Below is a small trained network, with its code and all its weights. Each question gives an input and a target symbol and asks what happens when units are switched off, that is, made to give their printed mean instead of their output.

import numpy as np


def w(rows, s, z=0):
    codes = np.array(rows[::2]) - 128.0
    scale = np.full(codes.shape[1], s)
    scale[-1] = z or s
    return codes * scale


def softmax(a):
    e = np.exp(a - a.max(-1, keepdims=True))
    return e / e.sum(-1, keepdims=True)


def log_softmax(a):
    a = a - a.max(-1, keepdims=True)
    return a - np.log(np.exp(a).sum(-1, keepdims=True))


def net(x, mask):
    ids = ['γθλμσφψω'.index(c) for c in x.split()]
    T = len(ids)
    res = E[ids] + P[:T]
    u = 0
    for l in range(3):
        r = res
        for j in range(2):
            rows = slice(3 * j, 3 * j + 3)
            q, k, v = (r @ M[l][rows].T for M in (Q, K, V))
            z = softmax(np.where(np.tri(T) > 0, q @ k.T / 3**0.5, -1e9)) @ v
            o = O[l][rows]
            res = res + np.where(mask[u + j], z, o[:, -1]) @ o[:, :-1]
        u += 2
    return log_softmax(res[-1] @ U[:, :-1].T + U[:, -1])


Q, K, V, O = {}, {}, {}, {}
E = w([
[174,91,132,205,117,105,230],'γ',
[134,124,223,231,142,66,170],'θ',
[219,173,149,92,114,1,108],'λ',
[77,133,181,130,216,82,224],'μ',
[176,182,193,170,166,220,189],'σ',
[175,126,178,145,213,185,37],'φ',
[85,192,74,222,144,139,74],'ψ',
[165,45,43,158,177,112,48],'ω',
],0.0041)
P = w([
[11,23,228,105,35,229,104],'0',
[116,98,161,190,138,150,91],'1',
[141,117,140,199,147,123,92],'2',
[170,132,134,197,161,108,89],'3',
[189,145,136,221,216,56,97],'4',
[207,160,110,205,217,52,96],'5',
[234,187,92,214,226,54,95],'6',
[223,199,60,175,249,46,103],'7',
[238,218,47,168,245,47,107],'8',
[252,242,27,173,254,51,108],'9',
],0.0023)
Q[0] = w([
[151,144,171,243,206,99,152],'0.h0',
[109,118,26,127,163,146,106],'0.h0',
[34,98,90,6,39,220,190],'0.h0',
[103,128,120,110,128,145,138],'0.h1',
[131,144,146,115,119,131,152],'0.h1',
[149,147,95,89,118,103,136],'0.h1',
],0.023)
K[0] = w([
[117,166,137,194,200,81,127],'0.h0',
[168,5,139,188,81,152,142],'0.h0',
[7,54,181,97,53,213,157],'0.h0',
[109,112,116,119,178,127,148],'0.h1',
[137,96,124,127,136,149,129],'0.h1',
[88,84,164,103,90,105,123],'0.h1',
],0.018)
V[0] = w([
[125,77,52,141,125,135,29],'0.h0',
[85,72,158,184,203,164,129],'0.h0',
[71,171,209,54,180,82,84],'0.h0',
[80,85,144,162,88,153,70],'0.h1',
[112,173,107,135,145,120,164],'0.h1',
[8,21,157,108,77,229,129],'0.h1',
],0.012)
O[0] = w([
[94,53,78,174,99,189,74,127],'0.h0',
[78,113,154,169,217,170,168,187],'0.h0',
[77,160,235,93,145,83,66,122],'0.h0',
[105,69,169,137,117,111,173,139],'0.h1',
[149,130,90,106,121,110,100,118],'0.h1',
[69,29,180,85,2,155,138,4],'0.h1',
],0.0076,0.002)
Q[1] = w([
[150,156,157,212,157,35,152],'1.h0',
[124,120,197,121,147,97,195],'1.h0',
[104,142,112,54,51,97,156],'1.h0',
[95,113,219,197,138,141,189],'1.h1',
[113,108,109,242,207,135,35],'1.h1',
[195,163,147,241,250,45,117],'1.h1',
],0.026)
K[1] = w([
[137,215,123,165,229,199,155],'1.h0',
[134,191,172,124,91,233,122],'1.h0',
[172,68,234,132,120,130,213],'1.h0',
[39,156,72,147,107,197,10],'1.h1',
[137,47,33,71,94,1,75],'1.h1',
[231,209,115,41,129,75,19],'1.h1',
],0.018)
V[1] = w([
[164,106,141,157,93,51,114],'1.h0',
[78,180,117,162,82,140,107],'1.h0',
[70,121,91,134,142,71,181],'1.h0',
[98,175,111,121,160,161,150],'1.h1',
[129,122,110,80,79,95,184],'1.h1',
[107,70,113,87,149,134,2],'1.h1',
],0.023)
O[1] = w([
[46,161,114,178,65,133,12,92],'1.h0',
[240,160,197,133,95,189,94,62],'1.h0',
[96,106,164,87,237,226,48,153],'1.h0',
[137,96,153,164,223,120,168,2],'1.h1',
[149,161,97,33,118,202,167,45],'1.h1',
[183,80,137,66,122,1,25,169],'1.h1',
],0.0097,0.0035)
Q[2] = w([
[147,162,120,242,234,60,81],'2.h0',
[181,195,115,41,174,54,82],'2.h0',
[188,153,83,160,255,102,158],'2.h0',
[148,157,132,223,220,107,66],'2.h1',
[104,77,179,42,50,168,75],'2.h1',
[132,104,187,199,152,53,125],'2.h1',
],0.012)
K[2] = w([
[189,118,55,147,251,112,120],'2.h0',
[176,99,2,168,65,171,114],'2.h0',
[170,206,50,193,212,104,96],'2.h0',
[170,157,24,164,179,84,149],'2.h1',
[98,37,167,76,56,127,170],'2.h1',
[185,70,37,157,145,160,86],'2.h1',
],0.012)
V[2] = w([
[43,134,160,108,108,71,109],'2.h0',
[106,147,200,44,209,95,175],'2.h0',
[171,16,73,82,169,140,149],'2.h0',
[80,198,222,72,189,83,140],'2.h1',
[21,102,11,106,156,90,149],'2.h1',
[151,133,137,120,65,35,252],'2.h1',
],0.015)
O[2] = w([
[64,95,98,85,125,177,127,250],'2.h0',
[77,159,76,51,193,82,108,4],'2.h0',
[126,235,192,126,103,94,156,222],'2.h0',
[64,139,46,172,54,123,100,112],'2.h1',
[181,83,127,10,43,137,147,247],'2.h1',
[123,95,75,149,118,49,248,96],'2.h1',
],0.011,0.0029)
U = w([
[216,112,173,47,111,65,67,225],'γ',
[94,153,91,64,162,150,91,128],'θ',
[98,55,122,156,114,217,144,227],'λ',
[123,172,71,161,1,99,48,25],'μ',
[103,67,132,143,106,10,116,68],'σ',
[115,157,85,139,157,165,228,110],'φ',
[110,146,162,207,207,123,96,158],'ψ',
[124,188,177,112,86,246,216,6],'ω',
],0.0034,0.0023)

Each question gives the input, a string of symbols that net reads in full, and the target symbol t.
The units are the heads (3 rows each of Q, K, V and O). Each row of codes is followed by its name. A weight is (code - 128) times the scale printed after its matrix; where a second scale follows, it is the last column's (O and U).
mask holds one flag per head, layer by layer. A switched-off head (its flag False) gives its mean, the last column of its rows in O, instead of its output. The means were averaged over made-up inputs and are rounded, as every weight is.
A unit's drop is (log p(t) with every unit on - log p(t) with that unit switched off) / (log p(t) with every unit on - log p(t) with every unit switched off).
The circuit of an input: a set's keep is (log p(t) with only the set's units on - log p(t) with every unit switched off) / (log p(t) with every unit on - log p(t) with every unit switched off). Starting from all 6 units, units are removed one at a time, each time the one whose removal leaves the highest keep (on an exact tie, the one counted first), for as long as the keep stays at least 0.8.
units of the circuit, in order: the units of the circuit, biggest drop first
unit that matters most: the unit with the biggest drop
heads that matter: for each layer, one digit per head in row order, 1 if its drop is at least 0.15 and else 0, layers parted by /
input ω γ σ, target γ: units of the circuit, in order -> (1.h1 0.h0 2.h1)
input ω σ μ μ μ, target θ: units of the circuit, in order -> (0.h1 2.h0 1.h0 0.h0)
input λ γ ω, target λ: heads that matter -> 11 / 11 / 10
input μ φ γ γ ψ μ ω, target γ: units of the circuit, in order -> (2.h1 0.h0 1.h1)
input φ γ ω γ, target γ: units of the circuit, in order -> (0.h0 2.h1 1.h1)
input γ φ γ σ φ, target σ: heads that matter -> 00 / 11 / 01
input γ γ σ, target φ: units of the circuit, in order -> (1.h1 0.h0 1.h0 2.h1)
input ψ ω σ μ γ ψ ψ γ γ λ, target ψ: unit that matters most -> 1.h0
input γ ψ γ μ, target ψ: units of the circuit, in order -> (1.h0 2.h1)
input θ μ μ θ ω λ ψ ψ λ θ, target ψ: heads that matter -> 01 / 10 / 01
input λ γ μ λ, target θ: units of the circuit, in order -> (1.h0 0.h0 0.h1 2.h0)
input γ φ μ γ γ ψ γ γ γ, target ω: heads that matter -> 11 / 01 / 01
input λ μ γ, target λ: heads that matter -> 11 / 11 / 10
input φ φ γ ψ γ θ γ γ θ, target λ: unit that matters most -> 0.h1
input γ ψ μ λ γ ω λ ω ω, target γ: units of the circuit, in order -> (2.h1 0.h1 1.h0)
input γ θ γ μ ω σ λ θ, target ω: heads that matter -> 11 / 01 / 10
input ψ ω μ ω μ ψ φ μ γ σ, target φ: heads that matter -> 11 / 11 / 01
input μ θ λ λ, target μ: heads that matter -> 10 / 10 / 01
input γ γ φ μ φ φ ψ λ γ μ, target ψ: heads that matter -> 11 / 10 / 01
input σ γ γ γ φ μ φ θ μ, target σ: units of the circuit, in order -> (1.h0 2.h1 1.h1)
input μ μ λ ψ μ μ μ ψ, target μ: units of the circuit, in order -> (0.h0 1.h1 2.h1)
input γ γ μ, target θ: unit that matters most -> 0.h0
input γ γ ψ θ φ, target ψ: heads that matter -> 10 / 10 / 01
input μ θ ω ω λ ψ, target ω: heads that matter -> 11 / 11 / 10
input λ φ ω μ λ γ λ, target μ: units of the circuit, in order -> (0.h1 2.h1 1.h0)
input ψ φ λ λ ψ σ, target ψ: units of the circuit, in order -> (2.h1 1.h0)
input ψ ψ φ φ μ θ, target σ: unit that matters most -> 0.h1
input λ λ σ ψ, target ψ: units of the circuit, in order -> (0.h1 1.h0 2.h1 1.h1)
input λ γ λ γ γ μ ψ γ, target ψ: units of the circuit, in order -> (0.h1 1.h0 2.h1)
input μ μ θ, target θ: units of the circuit, in order -> (2.h0 1.h0 0.h0)
